Here is a tiny trained network, its code and every weight. The questions are about switching its units off for an input and a target symbol, where a switched-off unit gives its printed mean instead of its output.

import numpy as np


def w(rows, s, z=0):
    codes = np.array(rows[::2]) - 128.0
    scale = np.full(codes.shape[1], s)
    scale[-1] = z or s
    return codes * scale


def f(y):
    return np.maximum(y, 0)


def softmax(a):
    e = np.exp(a - a.max(-1, keepdims=True))
    return e / e.sum(-1, keepdims=True)


def log_softmax(a):
    a = a - a.max(-1, keepdims=True)
    return a - np.log(np.exp(a).sum(-1, keepdims=True))


def net(x, mask):
    ids = ['αβγδεζηθλμξπστφ'.index(c) for c in x.split()]
    T = len(ids)
    res = E[ids] + P[:T]
    u = 0
    for l in range(2):
        r = res
        for j in range(3):
            rows = slice(3 * j, 3 * j + 3)
            q, k, v = (r @ M[l][rows].T for M in (Q, K, V))
            z = softmax(np.where(np.tri(T) > 0, q @ k.T / 3**0.5, -1e9)) @ v
            o = O[l][rows]
            res = res + np.where(mask[u + j], z, o[:, -1]) @ o[:, :-1]
        u += 3
        y = f(res @ A[l][:, :-1].T + A[l][:, -1])
        res = res + np.where(mask[u : u + 16], y, B[l][:, -1]) @ B[l][:, :-1]
        u += 16
    return log_softmax(res[-1] @ U[:, :-1].T + U[:, -1])


Q, K, V, O, A, B = {}, {}, {}, {}, {}, {}
E = w([
[134,125,56],'α',
[123,173,48],'β',
[117,92,82],'γ',
[103,176,69],'δ',
[90,174,65],'ε',
[139,173,177],'ζ',
[146,139,87],'η',
[187,188,163],'θ',
[120,210,136],'λ',
[134,116,93],'μ',
[150,183,131],'ξ',
[71,159,77],'π',
[92,206,102],'σ',
[254,56,174],'τ',
[131,184,80],'φ',
],0.0098)
P = w([
[118,128,59],'0',
[171,52,185],'1',
[19,84,187],'2',
[255,219,35],'3',
[143,126,189],'4',
[24,76,189],'5',
[239,194,92],'6',
],0.0093)
Q[0] = w([
[220,47,105],'L0H0',
[25,159,143],'L0H0',
[203,7,101],'L0H0',
[127,103,175],'L0H1',
[142,149,52],'L0H1',
[103,153,154],'L0H1',
[119,120,137],'L0H2',
[133,114,151],'L0H2',
[136,117,117],'L0H2',
],0.021)
K[0] = w([
[208,137,47],'L0H0',
[68,183,184],'L0H0',
[243,167,5],'L0H0',
[121,89,104],'L0H1',
[138,170,174],'L0H1',
[124,151,108],'L0H1',
[118,115,94],'L0H2',
[132,109,140],'L0H2',
[134,133,132],'L0H2',
],0.021)
V[0] = w([
[112,66,153],'L0H0',
[171,254,77],'L0H0',
[112,103,135],'L0H0',
[107,78,86],'L0H1',
[128,151,153],'L0H1',
[139,150,150],'L0H1',
[97,118,118],'L0H2',
[121,122,120],'L0H2',
[126,128,123],'L0H2',
],0.0032)
O[0] = w([
[151,81,124,60],'L0H0',
[82,253,145,255],'L0H0',
[132,92,122,116],'L0H0',
[100,144,138,125],'L0H1',
[159,125,118,107],'L0H1',
[141,127,124,124],'L0H1',
[119,126,143,111],'L0H2',
[129,127,130,131],'L0H2',
[131,127,129,136],'L0H2',
],0.0047,0.00048)
A[0] = w([
[178,37,115,71],'L0N0',
[23,81,24,75],'L0N1',
[2,36,252,2],'L0N2',
[181,181,86,72],'L0N3',
[123,68,159,67],'L0N4',
[23,206,108,39],'L0N5',
[160,100,106,90],'L0N6',
[202,187,119,65],'L0N7',
[52,94,54,90],'L0N8',
[198,122,143,153],'L0N9',
[158,143,121,107],'L0N10',
[121,128,186,213],'L0N11',
[176,162,154,63],'L0N12',
[150,149,83,98],'L0N13',
[172,189,163,35],'L0N14',
[86,177,136,155],'L0N15',
],0.0086,0.0055)
B[0] = w([
[135,173,122,142],'L0N0',
[134,181,189,196],'L0N1',
[97,4,178,201],'L0N2',
[153,115,173,226],'L0N3',
[106,95,138,134],'L0N4',
[71,118,75,161],'L0N5',
[135,134,146,133],'L0N6',
[140,124,176,223],'L0N7',
[128,167,170,177],'L0N8',
[80,127,116,221],'L0N9',
[135,127,141,163],'L0N10',
[141,120,78,254],'L0N11',
[122,125,99,157],'L0N12',
[124,109,143,188],'L0N13',
[118,140,91,159],'L0N14',
[138,123,102,211],'L0N15',
],0.034,0.0033)
Q[1] = w([
[137,114,105],'L1H0',
[134,98,152],'L1H0',
[177,132,125],'L1H0',
[114,103,217],'L1H1',
[162,108,124],'L1H1',
[121,145,119],'L1H1',
[222,253,156],'L1H2',
[120,142,188],'L1H2',
[27,63,143],'L1H2',
],0.02)
K[1] = w([
[116,112,140],'L1H0',
[153,141,91],'L1H0',
[138,115,156],'L1H0',
[195,160,63],'L1H1',
[131,145,128],'L1H1',
[104,112,138],'L1H1',
[253,86,163],'L1H2',
[168,147,179],'L1H2',
[85,155,162],'L1H2',
],0.026)
V[1] = w([
[153,112,100],'L1H0',
[233,181,180],'L1H0',
[99,139,148],'L1H0',
[193,63,2],'L1H1',
[18,196,70],'L1H1',
[55,194,224],'L1H1',
[163,95,104],'L1H2',
[154,123,134],'L1H2',
[100,153,152],'L1H2',
],0.0062)
O[1] = w([
[92,157,140,98],'L1H0',
[95,109,12,161],'L1H0',
[159,100,121,151],'L1H0',
[3,234,177,124],'L1H1',
[229,176,174,251],'L1H1',
[251,37,89,152],'L1H1',
[67,87,123,49],'L1H2',
[145,119,108,127],'L1H2',
[171,159,124,199],'L1H2',
],0.0054,0.0024)
A[1] = w([
[112,239,123,98],'L1N0',
[98,170,124,80],'L1N1',
[175,185,125,51],'L1N2',
[128,203,128,209],'L1N3',
[133,126,124,47],'L1N4',
[84,138,91,192],'L1N5',
[121,133,116,78],'L1N6',
[156,141,27,149],'L1N7',
[140,40,124,37],'L1N8',
[119,147,22,125],'L1N9',
[106,102,8,137],'L1N10',
[14,31,65,26],'L1N11',
[149,176,102,207],'L1N12',
[20,25,62,165],'L1N13',
[75,189,107,210],'L1N14',
[148,119,10,2],'L1N15',
],0.011,0.0071)
B[1] = w([
[58,93,147,166],'L1N0',
[93,126,132,138],'L1N1',
[114,151,83,151],'L1N2',
[198,125,85,200],'L1N3',
[154,107,129,128],'L1N4',
[126,136,93,164],'L1N5',
[160,99,171,128],'L1N6',
[98,160,199,191],'L1N7',
[131,90,73,184],'L1N8',
[129,140,189,162],'L1N9',
[91,180,175,178],'L1N10',
[165,80,253,213],'L1N11',
[117,79,176,191],'L1N12',
[99,193,38,255],'L1N13',
[205,137,104,185],'L1N14',
[122,54,18,161],'L1N15',
],0.033,0.01)
U = w([
[211,108,186,245],'α',
[203,84,45,142],'β',
[58,70,148,68],'γ',
[131,185,29,69],'δ',
[127,181,47,98],'ε',
[111,40,48,2],'ζ',
[66,156,79,221],'η',
[85,127,7,182],'θ',
[48,183,112,77],'λ',
[75,90,117,154],'μ',
[65,135,47,140],'ξ',
[85,147,191,31],'π',
[126,240,112,28],'σ',
[91,69,71,112],'τ',
[139,172,2,28],'φ',
],0.0074,0.0041)

Each question gives the input, a string of symbols that net reads in full, and the target symbol t.
The units are the heads (3 rows each of Q, K, V and O) and the neurons (one row each of A and B). Each row of codes is followed by its name. A weight is (code - 128) times the scale printed after its matrix; where a second scale follows, it is the last column's (O, A, B and U).
mask holds one flag per unit, layer by layer, with each layer's heads first. A switched-off unit (its flag False) gives its mean, the last column of its rows in O or B, instead of its output. The means were averaged over made-up inputs and are rounded, as every weight is.
A unit's drop is (log p(t) with every unit on - log p(t) with that unit switched off) / (log p(t) with every unit on - log p(t) with every unit switched off).
The circuit of an input: a set's keep is (log p(t) with only the set's units on - log p(t) with every unit switched off) / (log p(t) with every unit on - log p(t) with every unit switched off). Starting from the 12 units with the biggest drops (on a tie, the unit counted first), units are removed one at a time, each time the one whose removal leaves the highest keep (on an exact tie, the one counted first), for as long as the keep stays at least 0.8.
units of the circuit, in order: the units of the circuit, biggest drop first
k most important neurons: the k neurons with the biggest drops, biggest first
k most important neurons of layer l: the k neurons of layer l with the biggest drops, biggest first
which heads matter: for each layer, one digit per head in row order, 1 if its drop is at least 0.15 and else 0, layers parted by /
input φ β φ λ η, target π: 3 most important neurons -> [L0N2 L1N13 L0N1]
input ζ λ δ θ δ ε λ, target β: 2 most important neurons -> [L1N11 L0N3]
input μ ε β φ β, target γ: most important neuron of layer 1 -> [L1N15]
input θ ε π ξ, target α: 2 most important neurons of layer 1 -> [L1N13 L1N15]
input η θ θ, target θ: 3 most important neurons of layer 1 -> [L1N13 L1N8 L1N7]
input μ θ β τ ζ, target γ: which heads matter -> 000 / 010
input ζ θ π μ α φ, target φ: which heads matter -> 000 / 010
input ξ ζ ε η, target α: 2 most important neurons of layer 1 -> [L1N13 L1N15]
input ε γ σ σ β λ μ, target α: 4 most important neurons -> [L1N13 L1N15 L1N8 L1N5]
input τ σ ζ σ α, target φ: 3 most important neurons -> [L0N2 L1N14 L1N13]
input ξ σ τ η λ ζ, target ζ: which heads matter -> 100 / 000
input λ σ θ θ ξ, target σ: 3 most important neurons -> [L0N3 L0N7 L1N14]
input λ γ γ π π, target θ: 3 most important neurons -> [L1N15 L0N1 L1N8]
input α γ λ ε δ, target β: 2 most important neurons -> [L0N2 L1N14]
input γ θ δ ξ λ η σ, target α: units of the circuit, in order -> [L1N13]
input α φ π δ λ, target ζ: 4 most important neurons -> [L1N15 L0N1 L0N8 L0N5]
input ε θ β θ σ, target γ: 2 most important neurons -> [L1N15 L1N7]
input θ ξ ξ α α γ, target γ: 4 most important neurons -> [L1N11 L0N2 L0N1 L1N3]
input π σ φ, target φ: 2 most important neurons -> [L0N2 L0N5]
input β θ σ α γ, target α: which heads matter -> 000 / 100
input ε θ μ γ, target α: 3 most important neurons of layer 1 -> [L1N13 L1N15 L1N8]
input μ σ θ η λ, target σ: 4 most important neurons -> [L0N2 L1N14 L1N13 L1N10]
input σ γ θ, target θ: units of the circuit, in order -> [L0N2 L0N1 L1N13]
input η σ μ σ θ ζ, target ζ: 2 most important neurons of layer 0 -> [L0N2 L0N9]
input μ μ γ, target γ: 4 most important neurons -> [L1N11 L0N2 L0N11 L0N1]
input λ λ γ φ σ, target θ: most important neuron -> [L1N15]
input ε π β θ ε, target γ: 2 most important neurons of layer 0 -> [L0N1 L0N5]
input φ φ ζ γ σ, target φ: which heads matter -> 000 / 110
